Below is a small trained network, with its code and all its weights. Each question gives an input and a class and asks what happens when units are switched off, that is, made to give their printed mean instead of their output.

import numpy as np


def w(rows, s, z=0):
    codes = np.array(rows[::2]) - 128.0
    scale = np.full(codes.shape[1], s)
    scale[-1] = z or s
    return codes * scale


def f(y):
    return np.maximum(y, 0)


def log_softmax(a):
    a = a - a.max(-1, keepdims=True)
    return a - np.log(np.exp(a).sum(-1, keepdims=True))


def net(x, mask):
    res = np.array(x, float).reshape(1, 2) / 4 @ E
    y = f(res @ A[0][:, :-1].T + A[0][:, -1])
    res = res + np.where(mask, y, B[0][:, -1]) @ B[0][:, :-1]
    return log_softmax(res[-1] @ U[:, :-1].T + U[:, -1])


A, B = {}, {}
E = w([
[93,134,88,139,206,134,131,157,119,98,2],'x0',
[179,128,148,117,118,130,122,85,136,172,130],'x1',
],0.0068)
A[0] = w([
[129,128,128,128,128,128,129,128,128,128,127,124],'neuron 0',
[181,126,138,125,91,135,121,99,127,156,147,76],'neuron 1',
[169,122,134,133,103,116,134,110,124,147,147,52],'neuron 2',
[128,128,130,127,128,127,128,129,127,128,126,123],'neuron 3',
[107,128,132,121,168,120,128,131,127,122,87,137],'neuron 4',
[128,129,128,127,129,128,130,128,129,129,128,126],'neuron 5',
[127,127,127,129,129,128,127,126,129,129,128,126],'neuron 6',
[64,132,122,133,93,125,132,168,123,88,156,255],'neuron 7',
[110,131,103,132,162,130,125,149,121,105,92,210],'neuron 8',
[253,130,142,126,64,124,131,56,127,207,159,246],'neuron 9',
[101,129,110,142,159,123,137,154,118,102,101,58],'neuron 10',
[126,130,128,128,131,124,126,126,131,128,130,123],'neuron 11',
[103,127,109,136,173,127,134,151,120,103,91,216],'neuron 12',
],0.024,0.0032)
B[0] = w([
[128,128,128,128,128,128,128,129,128,128,128,128],'neuron 0',
[140,164,107,129,180,160,140,84,75,167,99,177],'neuron 1',
[150,148,112,120,170,166,124,53,43,166,90,161],'neuron 2',
[128,128,128,128,128,127,128,127,128,127,129,129],'neuron 3',
[147,152,108,132,166,161,121,130,137,163,113,178],'neuron 4',
[128,127,127,128,128,128,127,127,129,128,128,128],'neuron 5',
[128,128,126,128,127,128,127,128,127,128,127,128],'neuron 6',
[101,70,149,126,55,58,144,166,157,72,148,182],'neuron 7',
[108,167,84,152,175,118,156,206,209,145,116,194],'neuron 8',
[189,179,152,126,185,254,26,142,248,182,109,254],'neuron 9',
[159,149,118,115,159,169,117,72,76,164,116,174],'neuron 10',
[126,130,128,127,128,127,126,128,128,126,130,128],'neuron 11',
[109,176,79,152,183,120,163,205,208,151,117,202],'neuron 12',
],0.03,0.015)
U = w([
[160,255,105,137,217,208,110,121,149,185,90,79],'0',
[83,66,133,132,72,19,170,145,103,68,169,164],'1',
[149,99,185,113,91,140,91,116,137,105,159,251],'2',
[131,138,129,121,134,125,140,73,38,129,130,37],'3',
],0.009,0.0016)

Each question gives the input, the list of numbers given to net, and the class t.
The units are the neurons (one row each of A and B). Each row of codes is followed by its name. A weight is (code - 128) times the scale printed after its matrix; where a second scale follows, it is the last column's (A, B and U).
mask holds one flag per neuron, in row order. A switched-off neuron (its flag False) gives its mean, the last column of its row in B, instead of its output. The means were averaged over made-up inputs and are rounded, as every weight is.
A unit's drop is (log p(t) with every unit on - log p(t) with that unit switched off) / (log p(t) with every unit on - log p(t) with every unit switched off).
The circuit of an input: a set's keep is (log p(t) with only the set's units on - log p(t) with every unit switched off) / (log p(t) with every unit on - log p(t) with every unit switched off). Starting from the 12 units with the biggest drops (on a tie, the unit counted first), units are removed one at a time, each time the one whose removal leaves the highest keep (on an exact tie, the one counted first), for as long as the keep stays at least 0.8.
units of the circuit, in order: the units of the circuit, biggest drop first
top k neurons: the k neurons with the biggest drops, biggest first
drop of u: that unit's drop, to one decimal
input [-1,-8], class 1: units of the circuit, in order => neuron 9; neuron 7
input [0,-7], class 1: units of the circuit, in order => neuron 9; neuron 7
input [-7,-8], class 2: top neuron => neuron 7
input [0,-6], class 1: top 2 neurons => neuron 9; neuron 7
input [-5,-6], class 1: top 2 neurons => neuron 9; neuron 7
input [0,-4], class 1: top 2 neurons => neuron 9; neuron 7
input [0,-8], class 1: top 2 neurons => neuron 9; neuron 7
input [0,-2], class 1: drop of neuron 9 => 0.6
input [-5,-8], class 1: drop of neuron 9 => 0.1
input [-5,-5], class 2: drop of neuron 12 => 0.1
